Each row has a name. After each piece below comes the name of the row it's from, unless a question asks for something else. Each question is about the rows just above it. Places in a row count from 0.

j918: [122 128 119 145 123  96 124]
j794: [119 142 132 133 115 141 175]
j304: [ 93 123 155 153 121 123 165]
j792: [ 89 177 151 161 106 155 197]
j979: [106 149 156 165  92 139 175]
j134: [ 79 126  79 171  79 133  79]
j220: [119 142 132 133  64  74 124]
j610: [ 88 113 137 159 142 118 157]
j578: [ 89 127  78 161 106 106 197]
j465: [ 96 166 131 179  89  99 147]
At which places does j578 hold [127]? => 1
Places of [79] in row j134: => 0 2 4 6

j918: [121  71 192  74]
j794: [ 98  99 160 106]
j877: [166 133 160 192]
Where does [133 160 192] start? Give its row and place. => j877, 1
Row and place where [ 99 160] starts: => j794, 1
j794 without one entry, shuffled: [106  99 160]. Gone: => [98]
[166 133 160] begins in row and place => j877, 0
Which entry of j877 is missing from [160 192 166]? => [133]

j794: [132 101 146 194]
j304: [132 105 146 194]
j220: [126 194 146 193]
j578: [ 99 152  95  99]
Row and place where [105 146 194] starts: => j304, 1
Shuffled j220 with one entry gone: [193 126 146], missing => [194]
Where does [101 146] start? Give its row and place. => j794, 1

j794: [106 151 176 124  96 142 155]
j134: [ 80 174  78 175 172  81  78]
j792: [ 80  80  76 180 177 180 180]
j918: [ 98 114 148 134 119 148 177]
j465: [106 151 165 124  96 142 155]
j979: [ 95  77  78 174 176 177 174]
j304: [102 179 178  81  80  84 102]
j578: [105 133 138 136 120 120 149]
j610: [116 122 137 135 126 126 130]
j220: [172 175 176 103  82  82  86]
Row and place where [133 138 136] starts: => j578, 1
Every place of [178] in j304: => 2

j792: [142 125 130 128  89 120 133 135 131  99 124 144 107 125 103 118 117 127
 117 124 151 142 104 148 127 134 154 132 119]
j918: [151 130 122 132  96 127 133 143 138 109 128 149 113 113 114 126 134 126
 117 112 159 137 106 145 116 134 150 134 126]
j220: [ 98 128 119 131 157 145 129 138 153 157 135  96 140 145 148 116 141 112
 135 128 106 121 154 142 118 124  98 124 127]
j304: [ 88 120 112 130 156 154 120 139 158 154 136  94 150 145 131 110 161  91
 126 128 101 124 164 154 114 152 105 145 132]
j578: [103 143 133 128 118 116 124 116 120 149 134 117 142 155 147 115 119  97
 160 135 125 104 159 129 118 121  88 133 113]
j610: [ 97 127 116 128 153 116 124 116 120 149 134 117 142 155 147 115 119 116
 102 120 105 146 138 181 101 154 113 144 123]
j794: [106 129 121 134 173 157 131 124 153 140 123  90 142 115 135 120 149 137
 128 133  98 137 142 149 107 140 130 128 128]
Which entry of j578 is missing from [160 113 103  97 116 115 121 133 155 143 129 119 125 120  88 134 135 142
 118 118 116 147 149 124 104 128 159 133]? => [117]
[ 96 127] begins in row and place => j918, 4
Where does [134 126 117 112 159 137 106 145 116] start? Give its row and place. => j918, 16
[117 112 159 137] begins in row and place => j918, 18
At which places does j610 hold [123]? => 28
Which entry of j792 is missing from [154 107 130 142 142 118  89 134 124 128 119 125 132  99 117 151 117 124
 127 125 133 148 103 127 135 120 144 131]? => [104]
Places of [133] in row j578: => 2 27

j134: [138 144 126 121 115 138  95 111]
j979: [129 139 111  99 155 117 143 100]
j877: [142 133 142 158 104 104 121 147]
j578: [135 137 121  81 142 158 181 174]
j918: [164 129 133 108 118 145 132 107]
j125: [100 101 100 114 131 124 100 123]
j220: [116 142 130 159 121  96 133 155]
j794: [111 194 142 178 156 146  84 156]
Every place of [142] in j877: => 0 2
Shuffled j125 with one entry gone: [131 100 123 114 124 100 100], missing => [101]

j578: [110 136 144  97 102 115 126 142  94 107 146 132 108 129 120 127 121 138
 124 155 126 156 136 127 160 156]
j794: [145 123 123  96 108 106 120 169 110 123 104  97 136 136 143 137  89 137
 102  72 117 126 150 105 130  91]
j465: [102 146 165 102 127 117 147 110 110 138 110 165 131 132 168 124 129 136
 107 144 124 140  98 145 143 137]
j918: [146 127 116 138 145 128 146 119 109 149 136  96 152 122 117 120 111 134
 149 110 153 119 145 153 132 142]
j220: [143 149 101 121 140 128 169 130 119  97 115 162 131 163 118 128 108 111
  97 123 128 129 170 109 120 126]
j304: [102 146 165 102 127 117 147 110 110 138 110 165 131 132 168 124 129 136
 114 103 113 119 100 105 116  99]
Row and place where [ 96 152 122] starts: => j918, 11
Where does [104  97 136 136] start? Give its row and place. => j794, 10
j465 without one entry, shuffled: [140 136 165 124 165 110 146 107 102 110 124 127 117 168 138 147 110 132
 143 131 145 129 102  98 144]. Gone: => [137]
[149 110 153 119 145 153 132 142] begins in row and place => j918, 18

j794: [154 123  92 101]
j134: [165 134  94  97]
j792: [134 162 136 134]
j877: [139 139 138 139]
j578: [181 139  70  91]
j610: [116 140 140 118]
j220: [114  59 142 103]
Places of [139] in row j877: => 0 1 3
At which places does j610 hold [140]? => 1 2
Row and place where [123  92] starts: => j794, 1

j220: [131 137 183 119 128 128 119]
j125: [135 115 141 135 158  99 113]
j610: [124 132 129 142 134 104 128]
j792: [134 136 115 141 145 135 136]
j979: [125 124 152 131 141 149 131]
j134: [132 114 116 111 175 143 134]
j578: [138 143 141 135  67 145 144]
j794: [144 114 154 115 114 123 135]
j918: [129 137 115 143  97 121  98]
j304: [118 144 115 141 122 118 118]
j465: [131 137 196 149 108 135 123]
[123 135] begins in row and place => j794, 5
Shuffled j134 with one entry gone: [111 114 116 175 143 132], missing => [134]
Shuffled j918 with one entry gone: [137 115 143  98 129 121], missing => [97]

j220: [150 132 142 150 141 145 145 169 140 141 132 131 150 156 142 145 145]
j465: [147 130 138 150 141 136 145 154 153 142 128 148 150 157 149 157 143]
j792: [147 150 155 158 141 137 145 152 149 154 132 144 150 149 138 140 143]
j304: [139 132 150 153 141 137 145 152 149 139 133 152 150 157 143 147 143]
j918: [147 132 142 150 146 137 145 144 164 139 120 148 150 171 154 147 143]
j877: [139 137 144 152 141 137 160 152 149 141 132 148 154 157 141 145 143]
j610: [141 142 142 150 139 152 154 148 149 141 147 148 161 154 140 145 143]
j125: [147 139 137 150 150 151 145 150 149 141 132 148 170 154 142 145 143]
j979: [147 132 142 150 141 137 145 154 149 141 126 148 145 157 142 145 143]
j578: [147 127 142 150 141 137 145 152 146 136 132 144 151 157 157 145 143]
j794: [159 137 137 137 132 137 145 159 137 141 135 140 132 190 140 145 142]
j134: [150 131 142 150 141 139 145 152 139 141 132 156 150 157 142 144 154]
Places of [132] in row j125: => 10
Every place of [137] in j794: => 1 2 3 5 8

j792: [142 183 108 114 146 106]
j979: [142 183 108 114 146 135]
j794: [142 183 108 168  99 141]
Shuffled j794 with one entry gone: [141 168 108 142 183], missing => [99]
Every place of [183] in j979: => 1
[142 183 108 114 146 135] => j979
Every place of [183] in j794: => 1

j220: [123 137 142 126 152 128 132 134 131 144 128 116 139 137 121 123 129 148
 150 140]
j134: [152 160 118 143 116 163 124 123 155 158 162 113 128 123 158 157 151 109
 126 115]
j877: [181 190 123 153  77 190 131 124 162 176 172 111 141 129 162 173 171 104
 129 147]
j125: [176 187 107 158  82 196 111 108 178 175 186 107 125 113 190 184 165  77
 107  95]
j610: [121 129 128 124 116 159 128 128 163 116 128 119 120 124 164 151 120 124
 107 114]
j578: [119 116 139 114 158 118 142 143 126 122 121 120 134 140 119 119 122 157
 143 146]
j794: [178 170 166 130 106 147 164 156 116 164 119 116 170 164 158 173 174 109
 129 162]
j979: [136 126 167 111 159 105 164 163  99 134  96 122 160 163 112 125 142 159
 155 174]
j792: [181 190 123 153  77 190 131 124 162 176 172 111 141 129 193 195 175  74
 107 114]
j304: [142 151 111 136 106 171 122 120 166 139 166 116 122 120 172 162 171 105
 171 109]
Every place of [124] in j610: => 3 13 17
Which row holds [181 190 123 153  77 190 131 124 162 176 172 111 141 129 193 195 175  74
 107 114]? => j792
Places of [166] in row j304: => 8 10

j792: [121 153 121  92 155 151 105]
j578: [ 92 156 122 112 143 155  77]
j877: [163 171 140 168  90 106 166]
j134: [106 108 119 117  85 130 169]
j220: [123 167 129 161  83 119 140]
j125: [159 177 120 162 101 130 168]
j794: [111 131 150 173  66 128 147]
j465: [170 146 134  97 116 156  84]
j610: [108 108 108 140 140 140  74]
j304: [143 160 139 171  91 137 157]
j918: [ 66 111  67 150 173 102  95]
Places of [108] in row j610: => 0 1 2
[159 177 120 162 101 130] begins in row and place => j125, 0
Where does [111 131 150 173  66] start? Give its row and place. => j794, 0
[108 108 108 140] begins in row and place => j610, 0
Which entry of j918 is missing from [102 111 150 173  67  66]? => [95]
Shuffled j918 with one entry gone: [173 111 102  95 150  67], missing => [66]
Every place of [140] in j610: => 3 4 5

